z609-z427: 9 -20 6 -13 -13 6 -16 -3 -11 -15 -18 4 -8 8 -26 -9 10 -15 45 -3 -14 41 -5 10 -30 -3 -1 15 -15 0 5 39
z247-z704: 27 -4 -3 7 5 -15 0 2 5 3 -1 5 -32 8 3 -13 -8 20 3 -4 -12 8 -13 9 8 11 16 -3 -1 -12 18 6
z609-z427: 23 -18 -2 9 7 -8 -7 -11 -4 0 0 -3 -14 -3 7 -13 -12 13 -12 -5 -7 7 -25 -2 12 0 -4 22 18 0 16 -3
z959-z60: -7 14 -12 -22 -3 -2 -25 -15 12 3 -13 16 25 14 -19 16 -15 3 -23 -4 17 -29 -14 -16 -7 -29 4 11 27 -14 13 -15
z247-z704: 58 -8 16 23 9 -14 7 2 3 29 -1 15 -62 17 21 -35 4 43 -1 -5 -27 1 -8 35 33 25 35 -14 0 -23 11 3
z247-z704: 25 3 26 19 -2 6 11 4 3 36 -2 10 -28 15 26 -22 16 26 -11 -2 -14 -17 12 32 35 23 27 -17 -1 -16 -18 -10
z868-z724: -15 15 1 -1 -12 20 -3 2 -5 0 0 13 20 0 -11 29 -2 -14 -7 -13 11 -4 17 -2 -9 -13 -9 -12 6 16 -23 -7
z959-z60: -22 5 25 4 23 10 35 1 -5 9 6 -18 -1 -8 31 -10 46 -15 8 27 -6 -23 44 16 6 16 -6 -11 -26 -1 -38 -10
z716-z585: -29 2 -8 -16 -12 -3 -3 1 6 -22 -12 -13 5 7 -14 13 3 -23 25 0 1 20 -1 -10 -26 5 -6 12 -16 -4 -3 17
z484-z459: 3 -11 1 -4 20 -11 14 0 -12 -10 7 -14 -18 -6 1 -15 18 -12 26 10 -8 17 6 0 -16 4 -20 12 -22 5 12 17
z484-z459: 1 2 7 30 1 33 5 0 -23 23 30 8 45 -33 18 15 -14 3 -60 -13 24 -30 10 -9 35 -23 -31 -9 40 46 -25 -43
z868-z724: -23 -10 -11 31 -81 26 -10 55 0 -6 22 -13 58 -38 -7 8 -50 3 4 -23 15 56 -19 -10 25 30 20 -46 -12 45 -10 21
z716-z585: 33 -4 10 32 0 11 -3 -10 -11 32 12 14 -10 0 23 -3 -18 27 -54 -25 3 -20 -15 8 45 -3 -6 8 43 13 -7 -34
z959-z60: 17 -3 -5 -6 -20 20 -32 -5 -10 -4 -9 31 19 2 -36 18 -20 -2 1 -21 6 15 -11 -2 -18 -31 -2 -1 22 15 5 11
z484-z459: 21 -12 6 6 26 -25 14 -9 4 8 0 -14 -40 7 25 -32 12 17 0 13 -16 -6 -11 9 16 19 6 18 -5 -22 17 -3
z484-z459: 39 -4 13 11 25 -20 5 -15 14 35 -4 4 -35 15 35 -38 6 45 -31 14 -14 -42 -15 19 45 13 32 4 19 -38 14 -26
z716-z585: -67 -6 -17 -20 -52 0 -10 19 5 -27 -2 -39 48 -4 -21 9 -12 -41 32 -7 18 43 -20 -31 -25 14 -22 25 -26 15 7 29
z609-z427: 4 -8 -2 12 2 -3 6 4 -5 -3 10 -9 -4 -11 9 -5 -6 2 -4 -2 -2 10 -6 -3 9 8 -7 3 0 11 3 -1
z868-z724: -8 23 22 -18 -12 -14 9 -7 12 28 -27 3 -59 67 1 -8 38 -7 27 -17 -14 -3 13 30 -9 28 10 20 -27 -43 -9 14
z716-z585: -37 -8 2 -13 -34 20 -20 -3 14 -23 -29 -9 38 0 -12 19 -3 -20 16 6 0 17 -5 -5 -13 6 19 5 -1 -7 -31 11
z868-z724: 23 -17 -6 3 12 -11 -6 -3 3 -7 0 -2 -6 -12 3 -19 -10 17 1 13 -9 5 -18 -1 7 0 14 1 6 -7 20 5
z868-z724: 9 -14 -8 1 -11 -2 -15 -2 3 -16 -9 0 -3 -2 -9 2 -18 4 7 -5 -7 24 -22 -4 -4 2 9 8 7 -1 8 12
z247-z704: 44 -16 18 14 22 3 6 -8 -16 17 3 13 -31 0 10 -26 16 17 2 2 -17 -1 5 24 12 -2 1 1 4 0 2 3
z959-z60: -21 -48 -12 30 -34 -10 19 36 -30 -16 44 -67 17 -48 18 -39 -21 -21 22 -11 5 79 -40 -25 16 40 -53 35 -29 58 32 32
z868-z724: -14 -4 8 13 -18 -21 28 32 6 26 21 -39 -8 -3 33 -48 11 12 11 11 -1 6 -5 7 34 48 9 -7 -38 -7 16 8
z609-z427: -4 23 14 -6 15 6 15 7 8 22 3 11 11 1 10 -5 26 8 -4 23 4 -44 38 14 7 -4 21 -39 -13 -15 -17 -14
z609-z427: -11 19 -14 6 -14 -9 9 22 4 5 20 -3 2 -2 -1 9 -17 3 -9 -15 13 2 0 -10 6 9 -5 -18 -8 12 12 -3
z609-z427: -23 -6 -19 -2 -30 -9 3 29 -3 -34 8 -20 -2 -10 -22 9 -15 -25 47 -13 -2 65 -9 -13 -31 21 -12 -4 -38 22 14 43
z716-z585: -7 9 -12 -3 28 -18 31 22 -10 -11 32 -14 -6 -23 1 -9 13 -11 23 18 5 5 25 -10 -19 1 -23 -23 -38 18 21 12
z247-z704: 58 -17 8 4 31 3 -7 -14 -31 13 9 28 -23 -5 -15 -21 8 12 3 -5 -8 2 0 13 -9 -33 -21 9 15 15 26 9
z609-z427: -6 -19 -3 15 5 1 7 -5 -6 -18 6 -20 0 -19 16 2 -8 -7 -6 0 -4 18 -12 -9 7 10 -16 18 6 16 -8 -4
z484-z459: 17 -1 1 -7 1 -11 -7 1 11 8 -9 8 -11 11 -3 -18 1 18 8 9 -7 -6 -7 9 4 3 26 -8 -4 -23 16 7
z959-z60: -21 -11 -7 3 -5 17 3 8 -21 -23 16 -12 34 -31 -11 15 -4 -29 10 -2 11 26 7 -17 -19 -12 -36 4 -6 41 -7 10
z609-z427: -11 -17 16 -7 22 10 11 -8 2 -22 -16 -13 7 -16 11 -10 34 -14 32 41 -18 1 27 12 -14 6 15 -8 -23 -11 -30 11
z868-z724: 0 -6 6 -5 19 -5 12 -10 -25 5 11 -10 -18 6 -2 -10 23 -22 11 -7 2 7 7 -2 -17 -9 -49 35 -8 15 12 7
z959-z60: -19 12 -20 9 46 -25 41 6 7 -42 19 -24 -33 -24 22 25 2 -13 6 18 -8 6 23 -15 -16 19 -14 -17 -25 8 -8 -9
z959-z60: -22 -18 5 0 -43 -14 -5 19 20 24 -2 -41 30 1 24 -52 -6 18 0 16 4 0 -37 -4 42 39 29 14 -12 -24 20 6
z868-z724: 36 5 7 -13 12 5 -21 -22 0 3 -26 40 -28 28 -24 9 7 9 9 -8 -14 -6 5 19 -20 -24 17 -1 15 -20 0 8
z959-z60: -17 8 -4 -7 17 -1 8 -8 -4 -4 6 -6 10 -4 3 11 7 -14 -11 5 10 -18 10 -12 -8 -13 -23 10 4 6 -3 -14
z247-z704: 21 -19 -20 -9 44 -27 0 -16 -3 -34 3 -7 -21 -17 -6 -8 -6 1 13 20 -11 11 -16 -16 -23 -15 -12 19 1 -3 35 10
z716-z585: 1 7 3 -11 25 -1 11 -4 7 -23 -14 9 -23 3 -6 13 22 -9 30 19 -17 3 30 12 -29 0 15 -21 -22 -14 -17 13
z716-z585: 35 -6 17 36 1 20 9 11 -13 29 20 14 2 -21 24 -14 -5 28 -29 -4 -3 -13 10 19 42 4 12 -32 16 20 -16 -19
z959-z60: -26 -12 19 -2 -20 27 0 6 -15 14 4 -15 49 -14 4 -15 22 -20 7 11 11 -4 14 2 5 -3 -16 7 -8 17 -20 3
z484-z459: 26 21 -15 41 -7 4 18 34 -15 8 43 21 -21 -20 2 27 -38 17 -28 -41 10 18 9 -1 18 5 -13 -48 6 47 3 -11
z484-z459: -13 -11 7 23 19 0 21 -17 -9 1 12 -29 -12 -10 41 3 4 -8 -36 -4 0 -9 -5 -8 27 14 -35 37 19 15 -21 -33
z484-z459: 5 -4 -3 3 8 -20 10 -1 6 -7 -1 -13 -35 9 11 -8 1 4 10 0 -12 14 -10 2 1 21 2 11 -11 -12 10 7
z868-z724: 2 -12 -5 5 -7 6 -5 3 -14 -10 8 -3 10 -14 -9 3 -10 -9 5 -9 3 22 -9 -8 -7 -7 -19 9 3 23 6 9
z484-z459: -34 9 -3 -12 -14 3 -4 -10 12 -19 -20 -8 0 17 -5 30 1 -23 7 -9 0 9 0 -7 -17 8 -3 17 -2 -9 -23 1
z247-z704: 31 -14 -3 14 -2 0 -6 12 -4 2 10 9 1 -18 -2 -17 -16 22 1 3 -6 12 -11 5 12 0 17 -21 3 8 17 9
z716-z585: 41 4 9 19 45 2 13 -11 -6 17 13 22 -17 -14 22 -5 5 28 -35 13 -6 -41 18 13 23 -16 8 -23 23 0 -6 -32
z716-z585: -26 3 -9 21 6 10 16 0 -10 -16 21 -17 16 -26 18 32 -15 -18 -32 -12 13 2 5 -21 9 1 -37 8 15 36 -24 -27
z247-z704: -24 26 9 8 -53 5 0 21 23 28 -9 0 -3 32 9 10 -8 9 -10 -25 5 -3 0 14 27 37 32 -19 -8 -17 -23 -6
z609-z427: -9 0 10 -9 -4 13 0 1 -4 -4 -9 3 7 2 -10 2 19 -15 24 7 -4 7 19 9 -17 -3 1 -7 -16 1 -15 14
z247-z704: -6 -10 -19 1 -17 7 -14 17 -3 -20 12 -2 43 -32 -18 5 -28 -2 5 4 12 20 -13 -20 -7 -12 1 -17 1 24 15 12
-47 -15 6 11 31 14 26 -18 7 -39 -4 -41 26 -38 43 21 17 -25 -14 39 -6 -13 21 -13 7 15 -9 9 1 7 -58 -30 : z609-z427
-39 9 -9 -8 27 7 17 -10 6 -50 -7 -11 5 -17 1 47 10 -35 12 17 -3 4 31 -14 -35 -3 -13 -6 -12 8 -40 -6 : z716-z585
16 -27 4 -4 3 2 -10 3 -10 9 7 -7 32 -24 -2 -41 4 11 8 25 2 -3 -13 -2 8 -13 3 3 0 3 27 11 : z484-z459
-25 -13 16 -36 2 4 -21 -33 17 -1 -42 -11 27 21 -1 -16 31 -11 11 33 -4 -29 -6 2 -10 -9 17 39 6 -44 -12 -1 : z484-z459
-18 -19 20 13 1 16 17 -2 -6 -8 -4 -25 5 -16 26 -8 23 -15 11 17 -12 11 15 10 9 23 -3 6 -13 7 -38 1 : z247-z704
-5 25 27 -3 62 27 35 -25 -27 3 5 21 -18 1 8 32 60 -33 -3 11 -2 -42 78 19 -28 -31 -42 -9 -5 17 -55 -25 : z959-z60
-37 11 9 11 -17 20 27 26 -32 19 38 -19 30 -16 4 3 17 -35 0 -18 26 7 31 -7 -1 1 -60 -1 -23 52 -14 -1 : z868-z724
-21 18 14 -5 -28 -6 12 11 9 22 -9 -9 -27 39 5 -6 21 -8 19 -16 -4 6 10 18 3 33 6 5 -28 -19 -11 11 : z868-z724
23 -7 -11 13 5 -9 12 26 -18 -5 29 0 -13 -23 -8 -14 -10 5 20 -5 -2 32 1 -1 -7 2 -13 -22 -21 28 29 23 : z484-z459
-50 -13 -10 -24 -30 13 -25 4 16 -19 -12 -24 90 -26 -11 -3 -10 -15 4 32 20 -8 -16 -29 -4 -12 15 3 2 -4 -2 3 : z716-z585
22 -25 1 20 17 -3 -5 -25 -7 1 2 -9 -10 -11 24 -7 -15 14 -39 -5 -5 -5 -31 -7 28 -2 -15 38 40 6 2 -26 : z609-z427
23 3 29 -13 66 8 14 -46 -29 24 -4 19 -30 20 8 -7 58 -15 -11 10 -5 -49 38 18 -16 -40 -47 38 16 -5 -13 -23 : z247-z704
-5 11 -10 19 23 -11 32 8 -18 -8 33 -12 -30 -12 13 18 -2 -14 -11 -19 5 11 14 -11 -4 7 -47 4 -8 33 1 -11 : z716-z585
-9 -8 -33 3 -30 2 -19 28 22 -59 -7 3 26 -34 -28 32 -50 2 29 5 -6 54 -16 -18 -23 10 45 -50 -13 10 1 31 : z959-z60
6 15 11 -13 3 15 -11 -8 4 19 -12 27 17 13 -10 4 13 6 -9 6 6 -36 18 11 -2 -23 16 -16 11 -14 -11 -11 : z484-z459
10 -4 -25 14 3 -19 7 18 14 -40 5 -5 -29 -18 -2 16 -31 9 19 -1 -16 42 -11 -7 -10 23 22 -27 -16 3 10 18 : z959-z60
15 3 4 0 0 -3 -5 -5 4 11 -7 11 -15 14 -1 -5 1 11 -3 -5 -5 -7 -3 9 5 0 11 0 6 -12 3 -1 : z959-z60
-2 19 -27 -13 15 -18 -10 -8 21 -25 -7 13 -5 4 -14 32 -26 7 -13 0 5 -12 -9 -19 -16 -14 13 -9 14 -15 14 -11 : z959-z60
15 11 9 -9 -7 15 -14 -10 -24 24 0 30 -4 25 -29 10 8 -12 -3 -33 11 -3 7 7 -17 -32 -34 18 15 16 6 4 : z247-z704
-41 2 15 -31 -25 11 -24 -21 -4 55 -4 -17 78 20 2 -31 18 -11 -42 5 41 -65 -20 -19 24 -31 -33 61 32 -12 16 -31 : z959-z60
3 -16 10 14 6 15 7 7 -6 -1 8 -7 25 -31 16 -14 6 5 -2 23 -3 -5 11 5 16 2 9 -20 -2 12 -16 -4 : z247-z704
7 -3 -3 -1 10 -17 10 2 2 -7 0 -8 -31 7 3 -9 5 1 18 2 -11 15 -3 4 -7 14 0 5 -16 -9 12 13 : z484-z459
-37 2 -4 9 20 11 35 19 1 -46 13 -23 15 -44 14 26 15 -29 29 32 -7 18 45 -5 -22 17 -1 -42 -40 23 -42 7 : z959-z60
18 -15 -5 -17 -9 -19 -27 -26 15 -22 -42 6 -54 43 -20 3 -7 1 29 -17 -26 37 -37 8 -23 11 18 43 6 -37 14 28 : z868-z724
2 10 -11 1 -2 -25 7 -6 -10 5 9 -6 -52 32 -5 8 -8 -11 -3 -42 3 22 -20 -8 -9 9 -43 44 1 6 26 4 : z716-z585
26 -12 7 16 -8 4 9 41 -13 39 39 -3 42 -41 10 -60 0 33 0 26 11 -15 6 7 36 0 18 -50 -19 18 34 7 : z716-z585
-1 16 -3 14 -14 8 -3 3 9 9 1 12 1 5 6 24 -21 11 -31 -20 7 -11 -3 0 19 4 10 -14 20 3 -16 -22 : z484-z459
-34 -18 -13 -8 -4 5 11 13 -27 -44 16 -29 18 -29 -22 10 7 -51 50 0 4 59 9 -22 -48 -3 -54 18 -36 45 5 39 : z484-z459
20 2 -4 5 13 -25 5 -7 2 13 5 -3 -41 18 11 -13 -5 16 -13 -12 -5 -4 -19 1 13 9 -7 21 8 -13 26 -7 : z959-z60
1 -10 -8 11 -34 -2 -7 19 5 -10 0 -7 -4 -3 -6 -2 -23 4 15 -15 -6 41 -21 0 4 23 14 -6 -9 6 6 21 : z247-z704

z313z543: -10 -19 26 -8 -9 24 -22 -7 -20 -9 19 30 9 16 -27 1 17 -15 -6 -4 0 17 16 -36 -26 32 21 -8 7 49 -7 -3
z759z579: -4 -10 3 1 -1 10 -23 12 -9 -10 -2 -20 9 3 19 11 -9 -17 10 -12 -3 -11 13 -11 -2 -14 4 5 22 12 -23 -8
z313z543: -27 7 33 -18 -12 3 61 28 26 3 20 -5 -22 -3 -16 47 -23 8 -7 31 -22 19 17 14 -24 14 42 -36 4 -9 21 4
z313z543: -21 -1 5 -8 -3 -23 56 34 7 12 11 -23 -36 1 16 41 -32 -9 -24 19 -9 -16 21 28 -38 -1 17 -40 30 -9 -3 -21
z759z579: -16 19 9 -18 3 25 3 22 5 -9 15 14 15 -12 -7 14 2 -3 16 14 -35 36 0 -2 30 -7 7 -1 10 -7 -8 21
z759z579: 19 5 -13 -3 2 -26 -2 -9 -23 36 -3 36 -21 20 2 -7 28 -5 -52 10 -5 -2 8 24 -13 -1 -20 -48 10 5 -8 3
z496z797: 11 13 -32 7 7 -15 14 -23 -34 36 4 47 -2 -10 -12 -26 25 0 -37 -3 0 26 -18 15 -6 22 -28 -18 -16 10 3 -3
z853z207: -4 -26 28 -3 7 23 -50 -19 4 -39 -4 20 4 10 -22 -21 13 -1 31 -2 -3 -25 -1 -30 21 -2 -1 35 7 6 -5 8
z759z579: -2 6 7 9 8 -1 0 -1 -25 -6 -5 22 -9 5 -5 -18 8 -16 -37 0 -9 -10 -14 -8 -7 19 -2 -10 -7 33 -13 -12
z313z543: -3 -17 10 4 -19 41 -49 -18 -2 4 9 13 18 -6 -16 17 -1 11 40 2 -7 13 15 -15 13 -12 15 17 7 -1 2 16
z853z207: -10 5 5 -4 -13 3 13 5 -7 30 -6 -10 23 -8 20 37 -5 -11 -2 -7 -27 28 13 33 10 -14 13 -29 0 -8 -3 18
z759z579: -8 8 -18 -30 15 -13 27 54 3 -7 18 -36 5 -6 36 28 -11 -23 11 -11 -6 22 30 -1 -15 -20 -6 -13 51 -10 -31 -13
z853z207: 28 -29 -50 4 -49 -13 -34 -34 9 57 41 -6 0 41 -16 4 9 32 9 7 94 3 38 -7 -67 22 -7 -13 13 7 32 -9
z313z543: -34 10 53 -21 13 33 31 28 -11 -29 4 16 20 -22 -13 25 1 -28 2 -7 -63 49 2 -18 12 16 39 -10 -4 27 -14 11
z496z797: -9 -19 7 1 8 -12 31 -20 18 -23 -8 -22 17 -16 -11 -20 -6 5 33 -30 28 -1 -17 -11 -6 26 4 44 -34 -7 30 -10
z496z797: 16 -12 40 -1 6 -17 22 -12 23 -5 -39 -22 -10 -3 2 14 4 11 1 -14 -13 -11 8 12 0 -16 25 -9 -29 -24 22 12
z496z797: -6 -6 8 10 -4 19 -19 5 -6 -27 0 -27 24 2 6 -8 -10 -14 12 -22 17 -5 -5 -36 -8 14 14 28 -10 37 -10 -14
z313z543: 7 20 6 -1 2 25 -28 5 7 -28 7 14 15 8 -18 -27 16 7 5 10 2 13 -20 -36 25 10 0 23 -18 21 -2 13
z759z579: -2 3 39 -30 16 -3 6 9 30 -26 -11 12 1 10 -9 3 22 3 14 11 -33 7 5 6 37 -16 5 -5 2 -28 6 34
z496z797: 5 -31 18 -6 17 -11 -6 -5 10 -25 -11 -6 -25 1 -4 -3 -1 2 19 -9 5 -34 16 -13 -14 -13 0 15 21 -17 -2 -14
z313z543: 2 -7 -38 -3 -21 -13 -11 3 27 31 9 -38 4 4 29 29 -22 18 38 11 24 -14 22 41 10 -40 -18 1 32 -56 8 9
z313z543: 2 12 11 8 26 29 -45 3 -26 -45 -15 21 21 -9 0 -41 18 -22 1 -18 -25 -2 -30 -41 41 -1 -13 37 -9 35 -34 1
z313z543: 3 28 15 6 -9 18 38 11 22 8 1 -4 -15 -22 -20 24 -17 31 -3 24 -18 31 -8 0 0 2 35 -11 -35 -13 28 10
z496z797: 7 12 -8 4 21 -1 12 12 -8 -35 -8 -26 25 -14 9 -35 4 -15 3 -38 19 15 -24 -43 -4 21 -4 38 -27 33 -10 -20
z313z543: 11 -3 -22 23 8 22 -53 0 -40 0 -15 -8 13 -19 29 -5 -8 -19 6 -27 -10 -11 -1 -16 11 -29 -15 20 18 17 -42 -17
z759z579: -15 3 10 -17 4 16 4 31 14 -21 7 -29 18 -10 15 24 -14 -10 34 -6 -16 17 14 -9 13 -17 13 11 21 -10 -13 5
z853z207: -15 -3 12 -6 3 14 -12 0 -5 -17 6 16 12 1 -9 -6 5 -10 10 1 -14 3 -5 -8 17 6 -1 11 6 9 -8 7
z853z207: 5 -4 15 -1 6 -9 11 0 7 -1 -20 -13 -4 -5 9 10 -1 0 1 -9 -13 -6 5 11 4 -15 8 -6 -6 -16 3 4
z496z797: -18 -2 -42 -1 -1 -24 75 -17 3 33 18 -8 15 -42 -7 1 -18 12 26 -20 27 42 -14 29 -22 32 -13 19 -22 -30 38 -15
z759z579: 25 25 -3 -12 21 -20 29 2 -16 17 -6 40 -17 -2 -12 -17 37 2 -48 2 -19 35 -5 2 -7 10 -10 -36 -15 5 0 6
z496z797: -3 4 -37 -8 17 2 -21 18 -19 -11 30 26 -18 2 -1 -23 4 -9 -1 14 8 -8 0 -18 -4 -1 -37 11 49 6 -32 -20
z496z797: -9 -8 -33 14 -17 3 -8 -8 -17 31 29 23 -29 2 -11 7 -18 9 -12 27 18 -17 6 12 -29 10 -12 -13 29 3 -1 -21
z853z207: -19 -1 10 1 7 33 -37 2 -19 -28 10 28 12 -4 -11 -14 2 -16 13 5 -23 -3 -12 -22 27 4 -6 23 15 22 -24 2
z853z207: 9 -6 -10 19 24 11 -33 10 -31 -25 -14 -4 -20 -16 18 -16 -12 -16 -4 -16 -9 -35 -4 -29 -4 -21 -13 23 25 18 -41 -33
z496z797: 1 22 -22 -9 14 -10 25 7 -2 1 6 7 15 -14 2 -19 12 -2 -1 -7 -1 31 -18 4 15 10 -20 8 -12 -6 2 4
z759z579: 36 24 11 -20 37 10 12 18 -2 -21 -16 9 8 -31 -7 -11 35 5 6 -29 -29 65 3 -42 10 -15 8 6 -19 -2 -9 11
z496z797: 5 -6 -20 -10 22 -8 2 11 -22 -1 7 8 -5 -15 9 -6 8 -15 3 -19 -3 13 12 -11 -14 -7 -20 3 30 0 -24 -18
z313z543: 23 -1 -31 48 -26 50 -68 -5 -18 28 -3 -20 -22 -28 12 31 -43 29 22 13 3 -20 13 -15 -7 -49 13 14 17 -6 -17 -19
z853z207: -37 -45 55 -51 23 -36 48 13 33 -33 -6 -12 -5 11 6 30 4 -26 33 -13 -28 -19 37 30 0 -9 9 -10 42 -43 4 11
z853z207: 16 -9 17 4 13 -21 18 -4 2 0 -34 -22 -11 -8 17 7 1 -2 -10 -22 -10 -13 7 10 -8 -18 9 -9 -13 -13 2 -5
z853z207: 16 -18 35 13 15 9 -24 -30 -17 -21 -17 50 -35 6 -40 -31 23 7 -25 4 -10 -27 -9 -32 -12 16 8 3 -16 25 2 -9
z759z579: -2 28 7 7 -7 39 20 11 -9 7 4 -2 26 -38 -10 20 -9 6 8 -8 -26 66 -10 -20 5 9 34 3 -36 18 6 7
z759z579: 18 5 39 9 -21 47 -32 -26 10 14 -25 6 32 -18 -18 27 12 26 29 -7 -35 47 5 -7 35 -22 43 1 -48 -9 23 45
z853z207: 48 -11 -4 19 3 -39 25 -14 5 33 -30 -18 -61 -1 6 12 -4 29 -39 -3 22 -30 22 12 -57 -19 11 -35 -12 -21 19 -25
-2 -16 -27 -1 15 -16 15 5 -1 -5 17 0 -35 -13 -4 -8 -16 6 12 2 23 -21 7 -7 -31 1 -20 16 34 -17 -4 -33 : z496z797
0 38 17 8 24 10 10 33 4 -53 -3 9 -29 4 -12 -36 -4 -2 -38 28 -15 -24 -40 -36 15 15 2 11 -17 31 -15 -13 : z313z543
-1 -18 9 -12 10 -19 11 -2 16 -18 0 -6 -11 10 -6 -10 5 0 9 -5 17 -18 7 -6 -13 7 -4 9 9 -9 8 -7 : z853z207
20 -15 21 11 3 4 -19 -11 7 1 -23 4 -39 -4 -6 14 -5 20 0 11 -16 -32 15 2 -3 -32 13 -8 6 -24 3 -1 : z853z207
-12 6 -15 9 -19 30 -25 3 -16 18 17 7 15 -8 3 17 -13 -3 9 9 -9 16 3 2 8 -5 3 -1 12 10 -12 3 : z759z579
8 -5 41 -15 -16 -16 6 -5 16 28 -25 -3 1 27 11 40 18 0 -21 8 -30 3 29 43 9 -24 25 -57 -6 -20 12 37 : z759z579
-15 4 -24 -2 -24 17 -17 -1 -17 26 34 17 25 10 -5 7 2 -8 1 8 12 29 6 1 -7 20 -5 -10 13 23 -5 4 : z853z207
-19 -9 58 -27 37 12 -35 27 4 -80 -15 16 1 22 2 -22 21 -37 7 1 -48 -38 -3 -28 47 -15 -5 18 32 14 -42 13 : z759z579
23 1 -50 22 -34 4 -11 -30 -9 69 12 -1 5 -14 -1 18 -8 32 7 1 33 28 11 21 -22 -6 -4 -11 -12 -17 24 0 : z759z579
10 27 -18 6 24 -1 6 21 41 -55 6 -17 -30 -6 -13 -47 -16 31 19 28 27 -35 -41 -32 24 -2 -22 56 -11 -23 9 -13 : z853z207
-1 -27 1 -4 -9 0 -21 -23 -17 8 20 33 -5 22 -26 -12 19 -4 -8 -1 24 -3 15 -18 -34 30 -2 -6 12 29 3 -9 : z853z207
-21 -45 19 -7 9 -6 -9 -18 -41 4 -7 18 10 -2 9 11 8 -42 -1 -37 -20 -9 25 7 -22 6 -1 -10 32 21 -25 -14 : z313z543
-17 -4 32 -4 -17 39 -79 -1 7 -37 11 21 26 45 -13 -14 14 -12 13 25 -9 -27 -6 -23 46 1 3 15 12 31 -17 30 : z496z797
-20 7 12 3 -2 38 -29 2 -21 -7 14 41 4 -7 -17 2 0 -9 0 20 -37 8 -9 -8 26 2 3 1 13 17 -18 10 : z853z207
-9 -14 -10 5 3 -28 32 13 -16 22 -5 -21 -28 -6 29 29 -26 -18 -24 -7 -4 -25 21 30 -38 -11 0 -31 31 -6 -15 -29 : z313z543
12 1 21 4 19 -8 9 5 16 -22 -32 -19 -19 -13 9 0 -7 8 5 -4 -18 -24 -6 2 16 -27 6 10 -9 -26 1 0 : z853z207
4 25 -10 -6 13 0 18 3 -15 7 10 43 -9 -8 -19 -18 20 2 -28 13 -17 30 -17 -2 5 17 -12 -14 -9 9 -2 4 : z759z579
-6 6 0 5 -20 29 -14 26 0 4 26 -10 -13 5 -3 31 -23 5 -1 24 2 4 20 -21 -26 -2 25 -15 24 20 -11 -11 : z313z543
3 -18 -30 -6 22 6 -40 -4 -61 3 18 46 4 -5 2 -24 27 -34 -10 -27 -4 13 14 -28 -20 6 -35 2 49 36 -48 -25 : z496z797
29 8 -34 32 -18 11 -27 -11 -31 45 4 11 -26 -4 1 8 -7 16 -34 10 14 0 8 -5 -34 -7 1 -25 1 19 -8 -19 : z853z207
